Below are the code and all the weights of a small trained network. Each question names an input and a class and asks about switching units off, where a switched-off unit gives its printed mean instead of its output.

import numpy as np


def w(rows, s, z=0):
    codes = np.array(rows[::2]) - 128.0
    scale = np.full(codes.shape[1], s)
    scale[-1] = z or s
    return codes * scale


def norm(h):
    return h / np.sqrt((h * h).mean(-1, keepdims=True) + 1e-5)


def f(y):
    return y / 2 * (1 + np.tanh(0.7978845608 * (y + 0.044715 * y**3)))


def log_softmax(a):
    a = a - a.max(-1, keepdims=True)
    return a - np.log(np.exp(a).sum(-1, keepdims=True))


def net(x, mask):
    res = np.array(x, float).reshape(1, 5) / 4 @ E
    u = 0
    for l in range(2):
        y = f(norm(res) @ A[l][:, :-1].T + A[l][:, -1])
        res = res + np.where(mask[u : u + 6], y, B[l][:, -1]) @ B[l][:, :-1]
        u += 6
    return log_softmax(norm(res)[-1] @ U[:, :-1].T + U[:, -1])


A, B = {}, {}
E = w([
[104,124,98,135,70,86,81],'x0',
[53,125,48,79,111,19,138],'x1',
[192,151,211,177,134,230,208],'x2',
[45,217,174,170,189,110,154],'x3',
[86,210,105,40,2,129,62],'x4',
],0.00084)
A[0] = w([
[132,143,157,195,189,209,197,147],'0.n0',
[181,110,92,27,24,129,20,92],'0.n1',
[71,225,174,202,158,115,137,129],'0.n2',
[90,137,63,46,4,57,68,2],'0.n3',
[119,66,79,92,225,66,167,134],'0.n4',
[231,69,193,151,107,242,177,103],'0.n5',
],0.0031,0.0019)
B[0] = w([
[47,107,63,79,111,69,87,202],'0.n0',
[53,79,29,123,183,107,170,228],'0.n1',
[103,132,162,164,209,108,133,166],'0.n2',
[34,205,147,30,79,111,2,208],'0.n3',
[177,79,43,187,134,144,143,160],'0.n4',
[161,167,206,130,125,203,22,251],'0.n5',
],0.0031,0.0024)
A[1] = w([
[252,151,213,178,27,251,103,100],'1.n0',
[88,223,239,152,196,173,143,122],'1.n1',
[180,33,24,206,142,58,239,117],'1.n2',
[54,139,58,13,20,56,87,4],'1.n3',
[42,193,51,50,40,25,155,79],'1.n4',
[59,247,220,77,25,159,115,132],'1.n5',
],0.0031,0.0026)
B[1] = w([
[220,15,167,159,193,251,25,237],'1.n0',
[46,162,118,178,90,79,149,214],'1.n1',
[134,47,29,165,175,104,175,168],'1.n2',
[47,62,63,29,23,65,76,224],'1.n3',
[146,51,121,119,67,190,25,242],'1.n4',
[206,1,32,132,161,118,207,255],'1.n5',
],0.0033,0.0022)
U = w([
[134,21,13,217,234,35,188,252],'0',
[208,181,197,31,26,181,207,3],'1',
[13,224,233,239,223,29,208,247],'2',
[226,25,220,221,223,229,21,253],'3',
[212,225,203,21,69,51,221,3],'4',
[177,229,216,71,33,26,217,3],'5',
[207,247,225,30,58,81,227,3],'6',
[30,24,14,4,13,31,18,253],'7',
],0.0037,0.003)

Each question gives the input, the list of numbers given to net, and the class t.
The units are the neurons (one row each of A and B). Each row of codes is followed by its name. A weight is (code - 128) times the scale printed after its matrix; where a second scale follows, it is the last column's (A, B and U).
mask holds one flag per neuron, layer by layer. A switched-off neuron (its flag False) gives its mean, the last column of its row in B, instead of its output. The means were averaged over made-up inputs and are rounded, as every weight is.
A unit's drop is (log p(t) with every unit on - log p(t) with that unit switched off) / (log p(t) with every unit on - log p(t) with every unit switched off).
The circuit of an input: a set's keep is (log p(t) with only the set's units on - log p(t) with every unit switched off) / (log p(t) with every unit on - log p(t) with every unit switched off). Starting from all 12 units, units are removed one at a time, each time the one whose removal leaves the highest keep (on an exact tie, the one counted first), for as long as the keep stays at least 0.8.
units of the circuit, in order: the units of the circuit, biggest drop first
most important unit: the unit with the biggest drop
top k neurons: the k neurons with the biggest drops, biggest first
k most important neurons of layer l: the k neurons of layer l with the biggest drops, biggest first
drop of u: that unit's drop, to one decimal
input [-5,-5,-3,8,5], class 2: most important unit -> 0.n2
input [-6,8,5,3,1], class 0: top 2 neurons -> (0.n3, 0.n5)
input [-6,5,2,7,-4], class 2: units of the circuit, in order -> (1.n0, 1.n3)
input [-2,4,5,7,-6], class 2: units of the circuit, in order -> (1.n5, 1.n0)
input [-1,-2,-5,8,3], class 2: top 2 neurons -> (0.n2, 0.n0)
input [-6,6,-5,6,-2], class 0: top 4 neurons -> (0.n4, 0.n5, 1.n2, 0.n3)
input [-4,-3,0,8,-8], class 2: 2 most important neurons of layer 1 -> (1.n5, 1.n0)
input [-8,-4,-7,4,-3], class 2: 2 most important neurons of layer 0 -> (0.n2, 0.n1)
input [4,-1,-3,7,-3], class 2: top 3 neurons -> (0.n2, 1.n5, 0.n1)
input [-7,5,1,2,2], class 0: 2 most important neurons of layer 1 -> (1.n2, 1.n3)
input [8,-3,8,-5,5], class 3: top 2 neurons -> (1.n0, 0.n5)
input [3,-5,-4,7,3], class 2: 2 most important neurons of layer 0 -> (0.n2, 0.n0)
input [-8,3,6,3,8], class 0: 2 most important neurons of layer 0 -> (0.n3, 0.n1)
input [-5,8,8,7,6], class 0: units of the circuit, in order -> (1.n5)
input [-8,-1,-3,7,6], class 2: 3 most important neurons of layer 0 -> (0.n2, 0.n3, 0.n0)
input [-7,-5,-8,5,0], class 2: drop of 0.n1 -> 0.2
input [-4,3,7,4,-2], class 2: drop of 1.n3 -> 0.1
